Here is a tiny trained network, its code and every weight. The questions are about switching its units off for an input and a class, where a switched-off unit gives its printed mean instead of its output.

import numpy as np


def w(rows, s, z=0):
    codes = np.array(rows[::2]) - 128.0
    scale = np.full(codes.shape[1], s)
    scale[-1] = z or s
    return codes * scale


def f(y):
    return np.maximum(y, 0)


def log_softmax(a):
    a = a - a.max(-1, keepdims=True)
    return a - np.log(np.exp(a).sum(-1, keepdims=True))


def net(x, mask):
    res = np.array(x, float).reshape(1, 4) / 4 @ E
    y = f(res @ A[0][:, :-1].T + A[0][:, -1])
    res = res + np.where(mask, y, B[0][:, -1]) @ B[0][:, :-1]
    return log_softmax(res[-1] @ U[:, :-1].T + U[:, -1])


A, B = {}, {}
E = w([
[40,210,198,41,125],'x0',
[125,126,49,52,2],'x1',
[147,238,144,232,54],'x2',
[153,226,48,96,208],'x3',
],0.0093)
A[0] = w([
[114,69,185,144,85,202],'neuron 0',
[113,124,65,103,63,246],'neuron 1',
[147,190,55,115,178,23],'neuron 2',
[119,104,87,92,34,46],'neuron 3',
[76,208,173,112,105,102],'neuron 4',
[136,76,56,210,135,47],'neuron 5',
[146,118,84,50,63,51],'neuron 6',
[102,135,185,200,197,111],'neuron 7',
[108,79,181,141,88,51],'neuron 8',
[125,129,169,167,187,53],'neuron 9',
[153,235,70,147,143,101],'neuron 10',
[8,149,112,141,129,65],'neuron 11',
[102,165,175,70,113,53],'neuron 12',
[110,67,167,130,80,72],'neuron 13',
[195,104,86,193,145,159],'neuron 14',
[137,136,79,81,61,73],'neuron 15',
[84,121,159,78,138,78],'neuron 16',
[143,119,192,160,213,146],'neuron 17',
[104,137,73,113,63,66],'neuron 18',
[128,45,84,96,171,70],'neuron 19',
[71,165,168,95,137,63],'neuron 20',
[141,81,116,107,147,89],'neuron 21',
[70,176,178,96,132,131],'neuron 22',
[86,38,198,151,78,41],'neuron 23',
[119,123,158,164,189,54],'neuron 24',
[97,102,142,55,162,87],'neuron 25',
[125,122,172,161,177,52],'neuron 26',
[170,95,68,171,125,45],'neuron 27',
[100,174,185,80,126,49],'neuron 28',
[148,141,41,60,220,91],'neuron 29',
[195,65,61,173,138,39],'neuron 30',
[161,155,202,175,176,74],'neuron 31',
[149,220,146,242,44,26],'neuron 32',
[232,88,75,193,123,113],'neuron 33',
[113,132,63,95,81,52],'neuron 34',
[131,89,208,154,66,69],'neuron 35',
[102,23,119,54,187,51],'neuron 36',
[116,106,183,150,204,78],'neuron 37',
[156,120,167,114,142,54],'neuron 38',
],0.013,0.012)
B[0] = w([
[94,173,139,121,196,218],'neuron 0',
[131,116,78,81,170,248],'neuron 1',
[157,195,153,193,148,166],'neuron 2',
[177,160,72,133,133,176],'neuron 3',
[154,78,166,80,99,183],'neuron 4',
[179,118,170,92,104,179],'neuron 5',
[170,144,83,138,113,173],'neuron 6',
[153,134,61,99,137,190],'neuron 7',
[138,174,146,153,154,157],'neuron 8',
[158,148,92,136,122,155],'neuron 9',
[61,196,171,184,173,197],'neuron 10',
[172,123,155,131,119,145],'neuron 11',
[204,111,167,119,108,156],'neuron 12',
[125,195,147,168,164,166],'neuron 13',
[135,97,161,69,137,220],'neuron 14',
[164,148,73,119,136,174],'neuron 15',
[158,102,151,108,75,152],'neuron 16',
[147,129,56,79,139,201],'neuron 17',
[164,144,76,130,115,165],'neuron 18',
[86,121,140,150,49,177],'neuron 19',
[173,112,161,102,117,156],'neuron 20',
[120,135,141,139,76,152],'neuron 21',
[181,73,171,71,131,183],'neuron 22',
[140,218,165,195,183,181],'neuron 23',
[156,156,103,132,113,153],'neuron 24',
[116,109,145,147,73,165],'neuron 25',
[173,168,97,147,104,150],'neuron 26',
[218,114,176,102,121,165],'neuron 27',
[186,115,168,119,118,155],'neuron 28',
[77,216,175,206,176,208],'neuron 29',
[191,112,174,94,105,187],'neuron 30',
[140,128,74,128,116,171],'neuron 31',
[4,89,116,198,2,210],'neuron 32',
[156,102,178,72,124,224],'neuron 33',
[189,146,93,152,134,159],'neuron 34',
[115,189,152,171,178,176],'neuron 35',
[40,105,125,197,24,189],'neuron 36',
[172,148,52,122,104,169],'neuron 37',
[133,141,119,128,112,129],'neuron 38',
],0.013,0.016)
U = w([
[166,145,6,116,128,113],'0',
[171,103,195,89,113,111],'1',
[61,120,117,166,49,149],'2',
[114,194,160,177,193,89],'3',
[30,75,66,44,217,253],'4',
[120,76,106,159,146,105],'5',
[110,51,99,158,168,101],'6',
],0.016,0.025)

Each question gives the input, the list of numbers given to net, and the class t.
The units are the neurons (one row each of A and B). Each row of codes is followed by its name. A weight is (code - 128) times the scale printed after its matrix; where a second scale follows, it is the last column's (A, B and U).
mask holds one flag per neuron, in row order. A switched-off neuron (its flag False) gives its mean, the last column of its row in B, instead of its output. The means were averaged over made-up inputs and are rounded, as every weight is.
A unit's drop is (log p(t) with every unit on - log p(t) with that unit switched off) / (log p(t) with every unit on - log p(t) with every unit switched off).
unit that matters most: the unit with the biggest drop
k most important neurons: the k neurons with the biggest drops, biggest first
drop when u is switched off: that unit's drop, to one decimal
input [-7,-7,1,5], class 0: unit that matters most => neuron 17
input [-5,-1,5,5], class 1: 3 most important neurons => [neuron 33; neuron 14; neuron 36]
input [-6,-2,6,-2], class 1: 4 most important neurons => [neuron 33; neuron 14; neuron 36; neuron 5]
input [6,-2,-6,6], class 1: 3 most important neurons => [neuron 32; neuron 22; neuron 20]
input [-6,-6,-7,-8], class 3: 4 most important neurons => [neuron 23; neuron 0; neuron 32; neuron 13]
input [5,-1,4,5], class 1: 2 most important neurons => [neuron 4; neuron 22]
input [6,3,7,3], class 2: 2 most important neurons => [neuron 32; neuron 10]
input [-3,4,5,-2], class 2: 4 most important neurons => [neuron 32; neuron 17; neuron 7; neuron 37]
input [-7,-8,-8,-5], class 0: 4 most important neurons => [neuron 17; neuron 37; neuron 32; neuron 7]
input [-6,3,-4,7], class 3: 2 most important neurons => [neuron 29; neuron 2]
input [1,-5,-6,1], class 2: 2 most important neurons => [neuron 36; neuron 1]
input [-6,-4,-7,-2], class 2: 3 most important neurons => [neuron 36; neuron 19; neuron 22]
input [-4,-3,8,1], class 2: drop when neuron 32 is switched off => 1.2
input [1,-2,2,-8], class 3: drop when neuron 19 is switched off => 0.0
input [6,7,-5,-6], class 0: unit that matters most => neuron 3
input [1,0,-6,-7], class 3: drop when neuron 23 is switched off => 1.4
